Here is a tiny trained network, its code and every weight. The questions are about switching its units off for an input and a class, where a switched-off unit gives its printed mean instead of its output.

import numpy as np


def w(rows, s, z=0):
    codes = np.array(rows[::2]) - 128.0
    scale = np.full(codes.shape[1], s)
    scale[-1] = z or s
    return codes * scale


def norm(h):
    return h / np.sqrt((h * h).mean(-1, keepdims=True) + 1e-5)


def f(y):
    return np.maximum(y, 0)


def log_softmax(a):
    a = a - a.max(-1, keepdims=True)
    return a - np.log(np.exp(a).sum(-1, keepdims=True))


def net(x, mask):
    res = np.array(x, float).reshape(1, 6) / 4 @ E
    u = 0
    for l in range(3):
        y = f(norm(res) @ A[l][:, :-1].T + A[l][:, -1])
        res = res + np.where(mask[u : u + 10], y, B[l][:, -1]) @ B[l][:, :-1]
        u += 10
    return log_softmax(norm(res)[-1] @ U[:, :-1].T + U[:, -1])


A, B = {}, {}
E = w([
[222,149,159,210,50,81,92,175,149],'x0',
[154,49,97,142,62,72,76,19,150],'x1',
[122,70,30,170,112,24,96,191,161],'x2',
[79,1,161,75,39,69,191,89,167],'x3',
[181,35,159,130,130,153,182,160,81],'x4',
[127,176,28,166,150,151,181,130,157],'x5',
],0.00078)
A[0] = w([
[156,161,168,91,136,184,165,75,74,2],'0.n0',
[163,85,87,139,48,15,74,136,134,67],'0.n1',
[83,76,83,107,157,124,215,184,132,29],'0.n2',
[185,59,190,154,86,130,130,42,104,143],'0.n3',
[73,60,93,113,166,125,217,185,128,131],'0.n4',
[170,109,228,86,117,144,145,193,47,56],'0.n5',
[163,119,198,93,116,138,139,179,70,22],'0.n6',
[104,173,223,121,79,133,141,67,174,1],'0.n7',
[35,151,143,84,127,152,137,87,160,40],'0.n8',
[91,4,183,90,88,95,128,79,168,44],'0.n9',
],0.0018,0.00042)
B[0] = w([
[131,128,140,192,125,141,99,130,202,196],'0.n0',
[112,118,251,163,126,117,147,177,147,243],'0.n1',
[196,122,93,82,69,118,205,127,73,197],'0.n2',
[120,99,17,94,123,160,155,76,123,225],'0.n3',
[208,150,81,89,79,129,192,129,81,216],'0.n4',
[106,90,153,204,121,134,103,122,214,201],'0.n5',
[110,107,142,189,135,133,118,112,186,173],'0.n6',
[109,106,61,77,186,179,152,104,83,186],'0.n7',
[149,141,108,129,130,83,124,192,98,195],'0.n8',
[206,118,33,78,107,128,203,175,60,252],'0.n9',
],0.0022,0.0015)
A[1] = w([
[218,155,118,207,180,153,107,171,91,198],'1.n0',
[118,39,175,39,79,96,99,69,86,70],'1.n1',
[57,156,64,82,177,137,48,81,87,1],'1.n2',
[215,92,101,144,57,84,155,133,60,6],'1.n3',
[79,191,160,70,97,128,124,114,140,25],'1.n4',
[103,159,178,116,234,182,163,105,94,139],'1.n5',
[135,76,107,170,58,3,86,144,191,14],'1.n6',
[147,191,42,162,205,137,98,207,89,189],'1.n7',
[75,76,100,13,121,96,163,125,64,106],'1.n8',
[49,171,90,71,165,135,59,117,102,8],'1.n9',
],0.0018,0.00064)
B[1] = w([
[64,64,108,44,78,48,171,135,99,229],'1.n0',
[173,191,19,55,114,90,235,198,61,206],'1.n1',
[82,82,179,109,194,98,51,81,172,184],'1.n2',
[8,236,107,84,214,73,101,163,93,225],'1.n3',
[137,97,94,84,162,73,91,106,67,146],'1.n4',
[109,91,133,168,90,8,77,169,186,207],'1.n5',
[30,155,236,236,158,177,112,230,224,219],'1.n6',
[144,63,122,21,102,125,138,54,70,248],'1.n7',
[184,177,48,84,90,93,201,197,73,239],'1.n8',
[104,103,142,83,176,101,55,72,119,174],'1.n9',
],0.0017,0.0016)
A[2] = w([
[118,127,110,196,107,93,97,113,173,2],'2.n0',
[137,115,78,106,106,99,154,165,72,28],'2.n1',
[110,212,91,109,161,147,135,155,127,159],'2.n2',
[139,207,160,126,93,124,102,110,144,107],'2.n3',
[206,147,101,111,60,94,116,132,55,129],'2.n4',
[175,75,137,172,89,162,122,50,132,75],'2.n5',
[130,116,252,121,158,174,148,205,86,157],'2.n6',
[185,199,89,146,127,130,113,149,80,66],'2.n7',
[148,144,172,191,110,99,98,189,153,125],'2.n8',
[119,184,179,115,202,189,159,140,104,55],'2.n9',
],0.0023,0.00039)
B[2] = w([
[86,100,197,151,96,142,153,180,171,162],'2.n0',
[128,97,81,53,100,117,169,93,98,250],'2.n1',
[182,9,105,78,114,110,142,84,82,201],'2.n2',
[118,35,72,81,158,118,185,142,95,160],'2.n3',
[62,82,71,76,98,90,228,197,128,229],'2.n4',
[212,130,74,98,100,206,147,64,174,155],'2.n5',
[97,150,129,221,39,82,92,121,244,200],'2.n6',
[90,23,116,73,103,124,207,142,111,173],'2.n7',
[8,110,142,177,106,79,150,134,216,203],'2.n8',
[100,65,108,180,71,6,108,175,186,168],'2.n9',
],0.0018)
U = w([
[134,98,65,65,104,109,200,147,82,154],'0',
[187,226,202,170,173,207,118,149,76,39],'1',
[225,247,210,211,190,213,79,168,1,2],'2',
[90,125,190,223,101,95,108,176,189,145],'3',
[106,141,138,93,211,127,32,73,99,126],'4',
[226,250,212,201,199,210,85,168,22,5],'5',
[207,129,146,170,117,233,121,72,148,113],'6',
[210,255,207,202,188,198,90,153,26,4],'7',
],0.0089,0.0093)

Each question gives the input, the list of numbers given to net, and the class t.
The units are the neurons (one row each of A and B). Each row of codes is followed by its name. A weight is (code - 128) times the scale printed after its matrix; where a second scale follows, it is the last column's (A, B and U).
mask holds one flag per neuron, layer by layer. A switched-off neuron (its flag False) gives its mean, the last column of its row in B, instead of its output. The means were averaged over made-up inputs and are rounded, as every weight is.
A unit's drop is (log p(t) with every unit on - log p(t) with that unit switched off) / (log p(t) with every unit on - log p(t) with every unit switched off).
The circuit of an input: a set's keep is (log p(t) with only the set's units on - log p(t) with every unit switched off) / (log p(t) with every unit on - log p(t) with every unit switched off). Starting from the 12 units with the biggest drops (on a tie, the unit counted first), units are removed one at a time, each time the one whose removal leaves the highest keep (on an exact tie, the one counted first), for as long as the keep stays at least 0.8.
circuit, biggest first: the units of the circuit, biggest drop first
unit that matters most: the unit with the biggest drop
top k neurons: the k neurons with the biggest drops, biggest first
top k neurons in layer l: the k neurons of layer l with the biggest drops, biggest first
drop of u: that unit's drop, to one decimal
input [8,5,4,1,4,-6], class 3: circuit, biggest first	1.n6; 0.n1
input [-1,5,-6,-1,-3,-2], class 4: unit that matters most	1.n2
input [4,-8,-5,7,6,-4], class 6: top 3 neurons	0.n5; 0.n6; 1.n6
input [-3,-2,2,-6,1,-3], class 4: top 2 neurons in layer 0	0.n9; 0.n4
input [8,-2,-7,4,-3,-7], class 6: top 4 neurons	0.n5; 0.n6; 0.n7; 1.n8
input [8,-4,-8,8,4,-2], class 6: top 2 neurons	0.n5; 0.n6
input [-1,3,-7,-6,5,-5], class 6: top 2 neurons in layer 0	0.n3; 0.n1
input [4,-8,1,-6,-8,-5], class 0: top 3 neurons	1.n7; 1.n6; 0.n1
input [-4,-2,-7,-2,-4,-2], class 4: top 2 neurons	0.n1; 1.n6
input [-1,-6,5,-8,-6,-5], class 4: top 3 neurons in layer 0	0.n9; 0.n4; 0.n2
input [-2,8,1,-5,-1,7], class 4: top 2 neurons	0.n9; 0.n4
input [7,-5,-1,-8,2,5], class 0: drop of 1.n7	0.1
input [-3,5,-7,-7,5,4], class 6: top 2 neurons in layer 0	0.n9; 0.n0
input [-1,3,-6,-5,1,-1], class 4: drop of 1.n9	-0.1
input [4,4,8,1,-1,-8], class 3: circuit, biggest first	1.n6
input [-5,-5,4,-5,-8,1], class 4: drop of 0.n9	0.2
input [6,-4,-4,-6,-2,-4], class 3: drop of 0.n6	0.0
